Below are the code and all the weights of a small trained network. Each question names an input and a target symbol and asks about switching units off, where a switched-off unit gives its printed mean instead of its output.

import numpy as np


def w(rows, s, z=0):
    codes = np.array(rows[::2]) - 128.0
    scale = np.full(codes.shape[1], s)
    scale[-1] = z or s
    return codes * scale


def norm(h):
    return h / np.sqrt((h * h).mean(-1, keepdims=True) + 1e-5)


def f(y):
    return y / 2 * (1 + np.tanh(0.7978845608 * (y + 0.044715 * y**3)))


def softmax(a):
    e = np.exp(a - a.max(-1, keepdims=True))
    return e / e.sum(-1, keepdims=True)


def log_softmax(a):
    a = a - a.max(-1, keepdims=True)
    return a - np.log(np.exp(a).sum(-1, keepdims=True))


def net(x, mask):
    ids = ['αβγδηθλμξπστφψω'.index(c) for c in x.split()]
    T = len(ids)
    res = E[ids] + P[:T]
    u = 0
    for l in range(2):
        q, k, v = (norm(res) @ M[l].T for M in (Q, K, V))
        z = softmax(np.where(np.tri(T) > 0, q @ k.T / 3**0.5, -1e9)) @ v
        res = res + np.where(mask[u], z, O[l][:, -1]) @ O[l][:, :-1]
        u += 1
        y = f(norm(res) @ A[l][:, :-1].T + A[l][:, -1])
        res = res + np.where(mask[u : u + 8], y, B[l][:, -1]) @ B[l][:, :-1]
        u += 8
    return log_softmax(norm(res)[-1] @ U[:, :-1].T + U[:, -1])


Q, K, V, O, A, B = {}, {}, {}, {}, {}, {}
E = w([
[84,89,87,104],'α',
[66,80,99,99],'β',
[79,69,96,92],'γ',
[199,223,128,106],'δ',
[177,205,111,144],'η',
[172,206,118,154],'θ',
[56,92,96,119],'λ',
[184,209,113,140],'μ',
[178,206,111,152],'ξ',
[50,90,94,128],'π',
[43,97,100,136],'σ',
[192,128,125,175],'τ',
[203,160,118,156],'φ',
[163,110,222,3],'ψ',
[67,166,94,185],'ω',
],0.0039)
P = w([
[100,163,255,146],'0',
[94,162,192,82],'1',
[109,153,143,70],'2',
[113,139,112,72],'3',
[124,118,87,72],'4',
[122,105,71,93],'5',
[143,101,36,111],'6',
[151,95,30,131],'7',
[153,81,31,144],'8',
],0.0022)
Q[0] = w([
[83,54,14,153],'0.h1',
[50,101,17,142],'0.h1',
[211,154,255,109],'0.h1',
],0.0045)
K[0] = w([
[112,92,3,210],'0.h1',
[87,141,51,195],'0.h1',
[172,103,223,39],'0.h1',
],0.0049)
V[0] = w([
[190,105,2,242],'0.h1',
[98,140,151,85],'0.h1',
[42,160,41,210],'0.h1',
],0.0028)
O[0] = w([
[113,136,143,1,5],'0.h1',
[140,125,140,179,169],'0.h1',
[141,182,201,73,63],'0.h1',
],0.0043,0.0019)
A[0] = w([
[73,181,185,119,4],'0.n1',
[204,201,109,58,97],'0.n2',
[65,119,146,155,45],'0.n3',
[145,135,198,89,137],'0.n4',
[145,118,102,140,50],'0.n5',
[97,101,74,74,96],'0.n6',
[93,123,197,31,147],'0.n7',
[152,177,66,253,70],'0.n8',
],0.0045,0.0034)
B[0] = w([
[109,81,107,3,24],'0.n1',
[213,70,24,186,165],'0.n2',
[187,64,87,117,55],'0.n3',
[154,164,157,189,121],'0.n4',
[125,149,56,58,70],'0.n5',
[54,140,208,165,161],'0.n6',
[207,221,224,139,160],'0.n7',
[165,230,192,57,246],'0.n8',
],0.0026,0.0013)
Q[1] = w([
[95,53,187,146],'1.h1',
[168,117,180,195],'1.h1',
[44,3,173,43],'1.h1',
],0.0068)
K[1] = w([
[177,73,164,56],'1.h1',
[145,122,217,232],'1.h1',
[176,35,116,3],'1.h1',
],0.0062)
V[1] = w([
[120,138,5,57],'1.h1',
[9,199,20,147],'1.h1',
[152,79,204,76],'1.h1',
],0.0028)
O[1] = w([
[88,110,166,210,5],'1.h1',
[155,108,255,142,92],'1.h1',
[99,175,77,127,118],'1.h1',
],0.0035,0.0021)
A[1] = w([
[73,245,205,131,2],'1.n1',
[89,123,185,124,80],'1.n2',
[224,168,202,175,138],'1.n3',
[112,252,186,50,89],'1.n4',
[197,168,55,79,112],'1.n5',
[125,69,112,235,126],'1.n6',
[137,127,119,133,87],'1.n7',
[65,109,2,164,40],'1.n8',
],0.0054,0.0056)
B[1] = w([
[139,64,203,21,99],'1.n1',
[130,131,167,121,102],'1.n2',
[80,248,56,178,239],'1.n3',
[211,134,69,55,140],'1.n4',
[158,106,216,180,251],'1.n5',
[220,125,92,51,134],'1.n6',
[98,93,135,114,99],'1.n7',
[144,126,3,62,114],'1.n8',
],0.0047,0.0028)
U = w([
[140,219,95,159,223],'α',
[187,103,186,200,145],'β',
[193,58,99,130,163],'γ',
[160,87,89,115,110],'δ',
[125,126,128,111,32],'η',
[128,123,131,121,1],'θ',
[112,124,154,133,47],'λ',
[117,119,130,124,40],'μ',
[115,118,129,123,52],'ξ',
[104,126,168,120,85],'π',
[96,137,182,114,121],'σ',
[77,115,140,122,155],'τ',
[85,110,130,122,142],'φ',
[83,131,7,93,97],'ψ',
[172,152,150,22,191],'ω',
],0.013,0.0037)

Each question gives the input, a string of symbols that net reads in full, and the target symbol t.
The units are the heads (3 rows each of Q, K, V and O) and the neurons (one row each of A and B). Each row of codes is followed by its name. A weight is (code - 128) times the scale printed after its matrix; where a second scale follows, it is the last column's (O, A, B and U).
mask holds one flag per unit, layer by layer, with each layer's heads first. A switched-off unit (its flag False) gives its mean, the last column of its rows in O or B, instead of its output. The means were averaged over made-up inputs and are rounded, as every weight is.
A unit's drop is (log p(t) with every unit on - log p(t) with that unit switched off) / (log p(t) with every unit on - log p(t) with every unit switched off).
The circuit of an input: a set's keep is (log p(t) with only the set's units on - log p(t) with every unit switched off) / (log p(t) with every unit on - log p(t) with every unit switched off). Starting from the 12 units with the biggest drops (on a tie, the unit counted first), units are removed one at a time, each time the one whose removal leaves the highest keep (on an exact tie, the one counted first), for as long as the keep stays at least 0.8.
units of the circuit, in order: the units of the circuit, biggest drop first
k most important neurons: the k neurons with the biggest drops, biggest first
k most important neurons of layer l: the k neurons of layer l with the biggest drops, biggest first
drop of u: that unit's drop, to one decimal
input β ψ π, target ψ: units of the circuit, in order	[1.n8]
input σ ω β, target ω: units of the circuit, in order	[0.h1, 0.n7, 1.n4]
input τ φ ψ β ψ δ ψ, target γ: 2 most important neurons	[1.n3, 0.n8]
input λ ψ ψ, target β: units of the circuit, in order	[0.h1, 1.h1, 1.n5]
input ψ θ η φ ω φ λ, target ω: units of the circuit, in order	[0.h1, 1.n3]
input π η α ω γ π, target ω: 2 most important neurons	[0.n7, 1.n4]
input λ τ ψ φ τ τ, target γ: 3 most important neurons	[0.n7, 1.n3, 1.n8]
input δ α ψ σ, target ψ: 2 most important neurons	[1.n8, 1.n5]
input τ δ ψ τ τ φ τ δ φ, target γ: 3 most important neurons of layer 0	[0.n2, 0.n7, 0.n8]
input ψ ψ μ α φ γ σ ψ, target γ: 2 most important neurons	[0.n8, 1.n3]
input τ μ ξ σ ω, target ω: 2 most important neurons	[1.n4, 1.n1]
input α σ λ γ τ ψ τ ω α, target ω: 3 most important neurons	[0.n7, 1.n4, 1.n3]
input γ θ σ δ ω σ λ, target ω: 3 most important neurons	[0.n7, 1.n4, 1.n5]
input α γ γ, target γ: most important neuron	[1.n3]
input σ ψ α δ ω π, target ω: 2 most important neurons	[0.n7, 1.n4]
input τ τ σ ω τ σ, target ω: 2 most important neurons of layer 0	[0.n7, 0.n2]
input α ξ β δ τ α ω β, target ω: drop of 1.n4	0.3
input θ ξ γ η δ ψ τ λ ω, target ω: drop of 0.h1	0.7
input ω μ α, target ω: drop of 0.h1	0.8
input ψ φ ψ, target β: most important neuron	[0.n8]
